Small tables with named rows and columns. After each table, cells are looked up by row and column.

Table ziva
,kor,nesu,ruduzuv,palitun,kag,lesefa,gubezin
durorak,5511,4404,7687,3587,4937,2564,7537
duzerin,4803,4228,4517,4451,4364,4128,4700
duz,3379,5880,6953,3585,4338,4682,5103
des,2516,4558,2607,5635,5699,6004,2549
navep,3867,6759,6286,4139,2539,5888,4688
kabo,6244,4826,5872,6234,5731,4873,4892
gora,3904,4969,4178,5132,3355,5138,4163
siz,7045,2343,2985,6229,5208,3359,5072
rudepir,3718,5017,1388,6492,6016,7212,330
lop,4706,3589,5400,3358,6915,3264,5255

What is the nesu of siz in ziva? 2343
What is the ruduzuv of rudepir in ziva? 1388
What is the kor of gora in ziva? 3904
What is the gubezin of gora in ziva? 4163
What is the nesu of des in ziva? 4558
What is the kag of durorak in ziva? 4937
What is the gubezin of kabo in ziva? 4892
What is the gubezin of rudepir in ziva? 330
What is the kag of rudepir in ziva? 6016
What is the lesefa of durorak in ziva? 2564
What is the lesefa of navep in ziva? 5888
What is the gubezin of durorak in ziva? 7537
What is the ruduzuv of gora in ziva? 4178
What is the ruduzuv of durorak in ziva? 7687
What is the nesu of kabo in ziva? 4826

Table zaku
         rubu  fov  nuzig  lagabes
marebo    267  580    759      553
kori      218  654    756      561
fudodad    76  384    905      566
pebu      288  629    790      562
naf       268  699    603      552
zagavo    196  608    757      556
rutib     224  760    756      576
boraked   257  805    685      566
mufiri    204  713    778      562
rosop     167  433    923      578
serub     233  762    576      543
fozenop   166  391    953      581
nok       181  857    752      582

What is the lagabes of naf in zaku? 552
What is the fov of rutib in zaku? 760
What is the rubu of kori in zaku? 218
What is the nuzig of boraked in zaku? 685
What is the nuzig of rutib in zaku? 756
What is the fov of pebu in zaku? 629

Table gumo
,nubobi,mopasos,dig,rabas
gof,163,175,169,97
zor,84,246,58,66
guf,48,207,242,80
vur,41,129,74,107
tibano,124,121,231,80
san,67,73,236,82
sif,113,41,45,251
gav,56,54,69,49
vom,189,33,183,231
gise,147,21,214,217

guf, nubobi -> 48
guf, rabas -> 80
gof, mopasos -> 175
zor, nubobi -> 84
zor, rabas -> 66
gise, nubobi -> 147
san, mopasos -> 73

kiv =
cols = maru, zodof, rir, megese, zagid, gazo, vede, tal, depi
sisa: [-90, -39, -41, -91, -5, -54, -51, -80, 39]
linop: [-47, -23, -24, -38, -43, -24, -14, -48, -34]
rarezut: [-30, 25, 36, 5, -20, -21, 28, -80, -25]
kis: [29, -49, -69, -31, -4, -16, -65, 71, -11]
kol: [-69, -48, -42, -48, -42, -1, -13, -23, -21]
luta: [-28, -2, -10, -42, -23, -24, -33, -36, 11]

What is the zodof of sisa in kiv? -39
What is the zodof of kis in kiv? -49
What is the rir of sisa in kiv? -41
What is the zodof of kol in kiv? -48
What is the rir of kis in kiv? -69
What is the tal of kol in kiv? -23
What is the tal of luta in kiv? -36
What is the megese of sisa in kiv? -91
What is the gazo of kis in kiv? -16
What is the maru of linop in kiv? -47
What is the gazo of rarezut in kiv? -21
What is the gazo of sisa in kiv? -54
What is the gazo of kol in kiv? -1
What is the depi of luta in kiv? 11
What is the megese of rarezut in kiv? 5

Table zos
	zeg	bop	gagunof
finuf	56.634	37.489	66.476
topedi	82.817	83.160	62.024
gaka	30.670	42.452	24.706
getela	55.202	67.517	25.990
mor	65.762	68.890	48.005
lop	86.647	74.205	46.164
sibesiz	93.820	77.822	53.341
vube	78.727	44.942	51.983

What is the gagunof of lop in zos?
46.164
What is the bop of lop in zos?
74.205
What is the zeg of getela in zos?
55.202
What is the bop of vube in zos?
44.942
What is the zeg of sibesiz in zos?
93.820
What is the gagunof of sibesiz in zos?
53.341
What is the gagunof of gaka in zos?
24.706
What is the bop of finuf in zos?
37.489
What is the gagunof of mor in zos?
48.005
What is the zeg of finuf in zos?
56.634
What is the bop of topedi in zos?
83.160
What is the bop of gaka in zos?
42.452
What is the zeg of gaka in zos?
30.670
What is the gagunof of finuf in zos?
66.476
What is the gagunof of topedi in zos?
62.024
What is the bop of sibesiz in zos?
77.822
What is the bop of getela in zos?
67.517
What is the zeg of topedi in zos?
82.817
What is the zeg of mor in zos?
65.762

kidilut =
|  | meko | duk | mez | kunipub | kadur | mak | bapid |
|---|---|---|---|---|---|---|---|
| lem | 0.287 | 0.392 | -0.341 | 0.047 | 0.015 | 0.436 | 0.401 |
| zud | 0.159 | 0.323 | 0.258 | 0.425 | 0.269 | 0.263 | 0.644 |
| mova | 0.792 | 0.485 | 0.475 | 0.473 | -0.031 | 0.212 | 0.117 |
| sukizu | 0.202 | 0.558 | 0.397 | 0.630 | 0.774 | 0.622 | 0.664 |
| gozefem | -0.525 | 0.143 | 0.355 | 0.355 | 0.286 | -0.017 | -0.227 |
| mopelu | 0.277 | 0.477 | -0.081 | 0.080 | -0.086 | 0.522 | 0.272 |
| rapoz | 0.406 | 0.446 | 0.286 | -0.043 | 0.378 | 0.331 | 0.240 |
| zavulu | 0.062 | 0.298 | 0.896 | 0.287 | 0.444 | 0.163 | 0.295 |

What is the kadur of rapoz in kidilut? 0.378
What is the kunipub of sukizu in kidilut? 0.630
What is the kunipub of lem in kidilut? 0.047
What is the meko of mova in kidilut? 0.792
What is the mak of zud in kidilut? 0.263
What is the meko of gozefem in kidilut? -0.525
What is the kadur of mova in kidilut? -0.031
What is the mak of rapoz in kidilut? 0.331
What is the duk of mopelu in kidilut? 0.477
What is the mez of rapoz in kidilut? 0.286
What is the duk of zud in kidilut? 0.323
What is the mak of lem in kidilut? 0.436
What is the kunipub of zud in kidilut? 0.425
What is the duk of mova in kidilut? 0.485
What is the bapid of rapoz in kidilut? 0.240

